Here is a tiny trained network, its code and every weight. The questions are about switching its units off for an input and a class, where a switched-off unit gives its printed mean instead of its output.

import numpy as np


def w(rows, s, z=0):
    codes = np.array(rows[::2]) - 128.0
    scale = np.full(codes.shape[1], s)
    scale[-1] = z or s
    return codes * scale


def norm(h):
    return h / np.sqrt((h * h).mean(-1, keepdims=True) + 1e-5)


def f(y):
    return y / 2 * (1 + np.tanh(0.7978845608 * (y + 0.044715 * y**3)))


def log_softmax(a):
    a = a - a.max(-1, keepdims=True)
    return a - np.log(np.exp(a).sum(-1, keepdims=True))


def net(x, mask):
    res = np.array(x, float).reshape(1, 3) / 4 @ E
    u = 0
    for l in range(2):
        y = f(norm(res) @ A[l][:, :-1].T + A[l][:, -1])
        res = res + np.where(mask[u : u + 12], y, B[l][:, -1]) @ B[l][:, :-1]
        u += 12
    return log_softmax(norm(res)[-1] @ U[:, :-1].T + U[:, -1])


A, B = {}, {}
E = w([
[166,155,176,173,106,149,58,155],'x0',
[132,32,135,151,175,2,79,134],'x1',
[202,155,83,97,88,104,84,92],'x2',
],0.015)
A[0] = w([
[77,160,76,34,132,123,245,46,98],'L0N1',
[181,124,118,86,67,108,74,49,79],'L0N2',
[33,104,183,170,169,144,187,144,118],'L0N3',
[141,154,27,65,92,199,146,130,107],'L0N4',
[118,102,78,17,178,92,131,98,96],'L0N5',
[106,90,105,170,120,107,145,137,33],'L0N6',
[163,136,158,109,118,132,144,139,1],'L0N7',
[169,193,177,148,127,148,72,137,117],'L0N8',
[135,88,112,98,178,64,130,105,77],'L0N9',
[164,89,65,66,63,130,104,72,85],'L0N10',
[129,150,185,126,118,66,54,129,146],'L0N11',
[51,163,148,124,69,162,215,119,84],'L0N12',
],0.012,0.01)
B[0] = w([
[198,148,98,245,225,138,81,243,255],'L0N1',
[2,230,149,79,107,21,139,117,196],'L0N2',
[89,254,113,112,112,20,142,83,243],'L0N3',
[160,79,163,45,16,195,119,85,239],'L0N4',
[159,135,64,241,162,127,108,224,194],'L0N5',
[123,94,86,99,118,228,166,169,128],'L0N6',
[124,154,159,67,37,142,115,156,115],'L0N7',
[196,92,51,150,195,170,108,214,197],'L0N8',
[105,35,146,144,57,204,177,92,195],'L0N9',
[27,232,157,64,77,36,152,136,185],'L0N10',
[89,106,33,135,139,209,162,158,204],'L0N11',
[168,90,208,49,37,206,49,81,215],'L0N12',
],0.0099,0.0091)
A[1] = w([
[92,160,250,152,196,132,148,100,67],'L1N1',
[70,144,64,106,124,180,221,133,51],'L1N2',
[176,139,176,66,97,53,57,115,135],'L1N3',
[214,55,101,158,138,159,130,134,83],'L1N4',
[129,103,131,143,203,115,164,147,17],'L1N5',
[220,20,152,62,166,101,102,80,36],'L1N6',
[160,101,105,122,155,126,113,53,18],'L1N7',
[180,177,126,172,112,80,132,14,2],'L1N8',
[106,47,138,125,86,99,137,126,57],'L1N9',
[190,116,99,186,167,133,111,151,113],'L1N10',
[181,162,140,118,93,156,102,174,188],'L1N11',
[82,46,125,117,169,69,75,139,155],'L1N12',
],0.015,0.0093)
B[1] = w([
[129,206,88,56,118,6,53,88,145],'L1N1',
[50,83,133,226,19,105,193,130,133],'L1N2',
[38,114,175,181,115,105,181,100,175],'L1N3',
[47,177,145,102,94,64,143,110,167],'L1N4',
[177,165,72,113,125,112,14,168,139],'L1N5',
[14,168,203,168,62,82,167,178,128],'L1N6',
[154,227,65,25,51,142,60,138,122],'L1N7',
[119,63,86,225,87,230,138,238,126],'L1N8',
[180,146,180,71,127,187,116,81,149],'L1N9',
[159,77,127,186,165,128,171,169,181],'L1N10',
[126,94,103,137,181,76,130,123,248],'L1N11',
[192,189,140,65,119,192,94,105,214],'L1N12',
],0.016,0.013)
U = w([
[84,251,115,82,89,13,69,75,140],'0',
[210,113,55,150,200,179,73,192,142],'1',
[210,59,204,47,15,234,53,44,134],'2',
[47,64,159,216,75,104,148,162,209],'3',
[154,96,154,95,188,164,217,41,2],'4',
[154,91,154,74,183,150,212,67,2],'5',
],0.019,0.017)

Each question gives the input, the list of numbers given to net, and the class t.
The units are the neurons (one row each of A and B). Each row of codes is followed by its name. A weight is (code - 128) times the scale printed after its matrix; where a second scale follows, it is the last column's (A, B and U).
mask holds one flag per neuron, layer by layer. A switched-off neuron (its flag False) gives its mean, the last column of its row in B, instead of its output. The means were averaged over made-up inputs and are rounded, as every weight is.
A unit's drop is (log p(t) with every unit on - log p(t) with that unit switched off) / (log p(t) with every unit on - log p(t) with every unit switched off).
The circuit of an input: a set's keep is (log p(t) with only the set's units on - log p(t) with every unit switched off) / (log p(t) with every unit on - log p(t) with every unit switched off). Starting from the 12 units with the biggest drops (on a tie, the unit counted first), units are removed one at a time, each time the one whose removal leaves the highest keep (on an exact tie, the one counted first), for as long as the keep stays at least 0.8.
units of the circuit, in order: the units of the circuit, biggest drop first
k most important neurons: the k neurons with the biggest drops, biggest first
k most important neurons of layer l: the k neurons of layer l with the biggest drops, biggest first
input [7,5,6], class 1: 2 most important neurons	L0N8; L0N11
input [-2,4,-1], class 2: most important neuron of layer 1	L1N9
input [-1,5,0], class 2: 3 most important neurons	L0N1; L1N9; L1N12
input [-6,-7,-2], class 2: 2 most important neurons of layer 0	L0N12; L0N4
input [-5,8,-3], class 2: 2 most important neurons	L0N1; L0N9
input [-8,-7,-6], class 1: 3 most important neurons	L0N1; L0N12; L1N11
input [-6,8,-8], class 0: 3 most important neurons	L0N3; L0N4; L0N12
input [-3,-8,-8], class 0: 2 most important neurons	L0N3; L1N1
input [-1,-6,-6], class 0: 3 most important neurons	L0N3; L0N11; L0N9
input [7,-7,-7], class 0: 2 most important neurons of layer 0	L0N1; L0N4
input [3,-3,-2], class 3: 4 most important neurons of layer 1	L1N12; L1N11; L1N4; L1N9
input [-1,1,-3], class 3: 4 most important neurons of layer 1	L1N8; L1N12; L1N3; L1N4
input [2,-3,3], class 3: 3 most important neurons of layer 1	L1N3; L1N12; L1N1
input [8,-8,-2], class 1: units of the circuit, in order	L0N8
input [-2,-3,1], class 3: 2 most important neurons	L1N12; L0N1
input [6,2,-2], class 1: 3 most important neurons	L0N9; L0N4; L0N8
input [6,8,7], class 2: units of the circuit, in order	L0N1; L0N3
input [-7,-8,-6], class 2: 2 most important neurons of layer 0	L0N12; L0N4
input [-7,7,2], class 1: 4 most important neurons	L0N4; L0N5; L0N12; L1N12
input [-7,7,6], class 1: units of the circuit, in order	L0N5
